Below is a small trained network, with its code and all its weights. Each question gives an input and a class and asks what happens when units are switched off, that is, made to give their printed mean instead of their output.

import numpy as np


def w(rows, s, z=0):
    codes = np.array(rows[::2]) - 128.0
    scale = np.full(codes.shape[1], s)
    scale[-1] = z or s
    return codes * scale


def norm(h):
    return h / np.sqrt((h * h).mean(-1, keepdims=True) + 1e-5)


def f(y):
    return np.maximum(y, 0)


def log_softmax(a):
    a = a - a.max(-1, keepdims=True)
    return a - np.log(np.exp(a).sum(-1, keepdims=True))


def net(x, mask):
    res = np.array(x, float).reshape(1, 8) / 4 @ E
    u = 0
    for l in range(3):
        y = f(norm(res) @ A[l][:, :-1].T + A[l][:, -1])
        res = res + np.where(mask[u : u + 10], y, B[l][:, -1]) @ B[l][:, :-1]
        u += 10
    return log_softmax(norm(res)[-1] @ U[:, :-1].T + U[:, -1])


A, B = {}, {}
E = w([
[209,135,153,103,147,139,113,176,254,134],'x0',
[111,86,128,191,151,101,133,76,94,121],'x1',
[82,58,139,87,51,62,62,172,111,152],'x2',
[88,127,140,109,161,167,134,130,122,75],'x3',
[141,199,124,64,121,92,140,162,22,140],'x4',
[159,203,84,153,54,161,10,158,57,179],'x5',
[179,128,44,72,169,57,53,171,76,109],'x6',
[107,186,56,122,204,46,8,117,176,159],'x7',
],0.0061)
A[0] = w([
[126,44,108,88,133,94,49,37,156,134,24],'0.n0',
[62,2,65,165,151,46,91,162,193,130,77],'0.n1',
[176,26,103,88,209,190,138,143,73,59,129],'0.n2',
[115,135,93,34,169,128,127,150,39,196,117],'0.n3',
[113,57,91,125,130,124,67,120,126,150,131],'0.n4',
[144,196,162,142,202,81,157,150,222,139,74],'0.n5',
[167,151,91,106,115,81,132,195,18,60,133],'0.n6',
[194,128,164,138,169,73,136,97,176,114,119],'0.n7',
[132,40,122,197,91,135,74,188,185,97,254],'0.n8',
[131,133,126,64,167,119,120,143,55,153,104],'0.n9',
],0.0063,0.0027)
B[0] = w([
[61,67,229,157,92,65,2,74,94,92,181],'0.n0',
[77,199,210,138,191,43,64,78,104,170,234],'0.n1',
[76,158,97,102,97,90,158,95,146,138,211],'0.n2',
[203,178,117,121,173,118,167,172,145,95,218],'0.n3',
[45,171,178,219,157,6,221,120,142,171,191],'0.n4',
[153,152,111,182,33,165,130,215,244,66,216],'0.n5',
[153,235,181,126,206,164,83,215,160,128,244],'0.n6',
[62,184,91,79,82,134,118,129,157,89,193],'0.n7',
[88,91,158,97,167,97,80,116,118,235,254],'0.n8',
[215,180,134,187,192,103,210,194,113,89,191],'0.n9',
],0.0055,0.0047)
A[1] = w([
[131,120,232,69,159,232,211,121,150,171,211],'1.n0',
[149,146,142,248,126,184,112,159,57,147,2],'1.n1',
[116,176,120,254,107,225,83,175,67,220,23],'1.n2',
[103,214,214,164,108,144,242,105,125,58,109],'1.n3',
[113,167,44,187,96,153,141,140,69,202,45],'1.n4',
[156,68,143,80,163,151,135,169,172,59,116],'1.n5',
[55,87,173,141,200,193,229,13,134,56,140],'1.n6',
[59,175,10,119,79,235,65,79,24,171,59],'1.n7',
[175,77,76,108,89,75,11,129,63,142,140],'1.n8',
[87,90,124,209,136,122,103,115,208,105,159],'1.n9',
],0.0055,0.0022)
B[1] = w([
[127,14,76,89,103,90,128,177,144,138,239],'1.n0',
[137,132,135,149,63,142,103,8,68,101,168],'1.n1',
[186,130,63,114,110,133,47,51,90,154,203],'1.n2',
[74,71,93,159,156,209,130,37,98,149,253],'1.n3',
[208,174,71,130,78,108,110,51,171,102,163],'1.n4',
[145,193,161,161,44,97,43,101,124,107,167],'1.n5',
[126,100,2,148,130,102,202,131,85,82,251],'1.n6',
[183,164,119,132,55,132,111,80,113,104,167],'1.n7',
[101,138,158,157,228,133,215,126,88,94,183],'1.n8',
[61,210,91,201,165,38,130,158,153,133,216],'1.n9',
],0.0064,0.0051)
A[2] = w([
[82,77,69,99,79,185,191,91,98,59,107],'2.n0',
[179,159,176,141,107,177,58,3,99,91,121],'2.n1',
[94,131,57,139,82,190,47,223,216,193,185],'2.n2',
[143,4,207,15,42,197,110,186,127,227,55],'2.n3',
[181,184,110,170,181,131,138,188,251,145,153],'2.n4',
[208,214,122,49,192,136,167,225,65,96,73],'2.n5',
[134,239,91,79,136,75,30,15,50,124,247],'2.n6',
[214,128,146,137,88,139,104,167,154,150,21],'2.n7',
[139,154,62,122,150,115,27,222,159,146,49],'2.n8',
[195,227,70,31,174,100,156,159,86,181,97],'2.n9',
],0.0058,0.0013)
B[2] = w([
[115,98,54,167,236,104,185,136,107,212,199],'2.n0',
[196,99,82,42,39,117,104,76,150,121,172],'2.n1',
[85,130,102,54,117,97,136,133,153,113,179],'2.n2',
[149,71,221,16,82,226,102,187,215,193,158],'2.n3',
[155,254,79,80,108,147,124,117,105,61,208],'2.n4',
[201,97,232,147,216,146,157,218,85,37,212],'2.n5',
[178,52,237,132,72,143,87,88,77,122,254],'2.n6',
[92,120,137,171,121,30,194,118,139,239,150],'2.n7',
[46,151,119,167,151,187,245,118,150,80,191],'2.n8',
[169,63,126,194,124,237,153,178,73,87,209],'2.n9',
],0.007,0.0077)
U = w([
[102,239,56,127,88,137,126,141,247,91,83],'0',
[58,144,178,194,157,42,57,96,112,180,249],'1',
[138,70,152,62,69,187,132,179,190,219,68],'2',
[194,177,176,162,177,164,125,232,57,58,186],'3',
[86,63,22,184,161,153,227,94,106,150,128],'4',
[212,124,121,154,26,172,58,29,57,169,29],'5',
],0.013,0.0019)

Each question gives the input, the list of numbers given to net, and the class t.
The units are the neurons (one row each of A and B). Each row of codes is followed by its name. A weight is (code - 128) times the scale printed after its matrix; where a second scale follows, it is the last column's (A, B and U).
mask holds one flag per neuron, layer by layer. A switched-off neuron (its flag False) gives its mean, the last column of its row in B, instead of its output. The means were averaged over made-up inputs and are rounded, as every weight is.
A unit's drop is (log p(t) with every unit on - log p(t) with that unit switched off) / (log p(t) with every unit on - log p(t) with every unit switched off).
The circuit of an input: a set's keep is (log p(t) with only the set's units on - log p(t) with every unit switched off) / (log p(t) with every unit on - log p(t) with every unit switched off). Starting from the 12 units with the biggest drops (on a tie, the unit counted first), units are removed one at a time, each time the one whose removal leaves the highest keep (on an exact tie, the one counted first), for as long as the keep stays at least 0.8.
circuit, biggest first: the units of the circuit, biggest drop first
most important unit: the unit with the biggest drop
k most important neurons: the k neurons with the biggest drops, biggest first
top k neurons in layer l: the k neurons of layer l with the biggest drops, biggest first
drop when u is switched off: that unit's drop, to one decimal
input [-8,3,-5,-1,2,1,4,-6], class 5: 2 most important neurons : [1.n1; 1.n3]
input [-6,6,-3,-1,7,-1,-3,0], class 5: most important unit : 1.n1
input [8,6,0,-4,3,-1,-5,-6], class 2: circuit, biggest first : [2.n3; 1.n0]
input [4,7,-1,4,-4,-8,-5,8], class 0: circuit, biggest first : [0.n5; 2.n4]
input [-2,2,-7,1,-1,3,-3,-1], class 5: 2 most important neurons : [1.n2; 1.n1]
input [0,4,-3,5,-2,5,2,7], class 5: top 2 neurons in layer 2 : [2.n6; 2.n1]
input [-1,3,8,-7,0,5,7,-3], class 3: top 2 neurons in layer 0 : [0.n6; 0.n3]
input [-8,-1,8,1,0,-2,5,-4], class 3: 2 most important neurons : [0.n6; 0.n3]
input [7,7,-6,0,-6,7,-6,0], class 0: 2 most important neurons : [1.n9; 2.n6]
input [7,-8,0,-4,3,5,-1,8], class 3: 3 most important neurons : [2.n5; 2.n9; 1.n8]
input [7,4,-2,-7,-2,-8,6,-7], class 0: top 2 neurons in layer 2 : [2.n9; 2.n6]
input [-3,-6,-6,-5,1,2,-1,4], class 5: top 2 neurons in layer 1 : [1.n2; 1.n4]
input [4,5,3,-3,1,5,-8,-6], class 2: 2 most important neurons : [2.n3; 1.n0]
input [8,-1,-8,-7,5,3,-2,-1], class 0: top neuron in layer 0 : [0.n5]
input [0,2,-4,-1,-5,0,2,4], class 1: 2 most important neurons : [0.n1; 0.n0]
input [3,4,-4,-3,4,0,-6,-3], class 4: drop when 2.n6 is switched off : 0.0
input [0,-1,-5,6,-6,-2,7,2], class 0: drop when 0.n5 is switched off : 0.2
input [0,-3,-7,-7,0,2,-2,5], class 0: drop when 0.n5 is switched off : 2.7
input [4,-4,-4,-1,3,6,-1,-8], class 2: drop when 1.n6 is switched off : 0.1
input [-4,5,-2,7,-5,-5,7,2], class 1: circuit, biggest first : [0.n1]
input [-6,0,-3,-7,3,6,5,7], class 3: top 3 neurons in layer 0 : [0.n3; 0.n6; 0.n9]
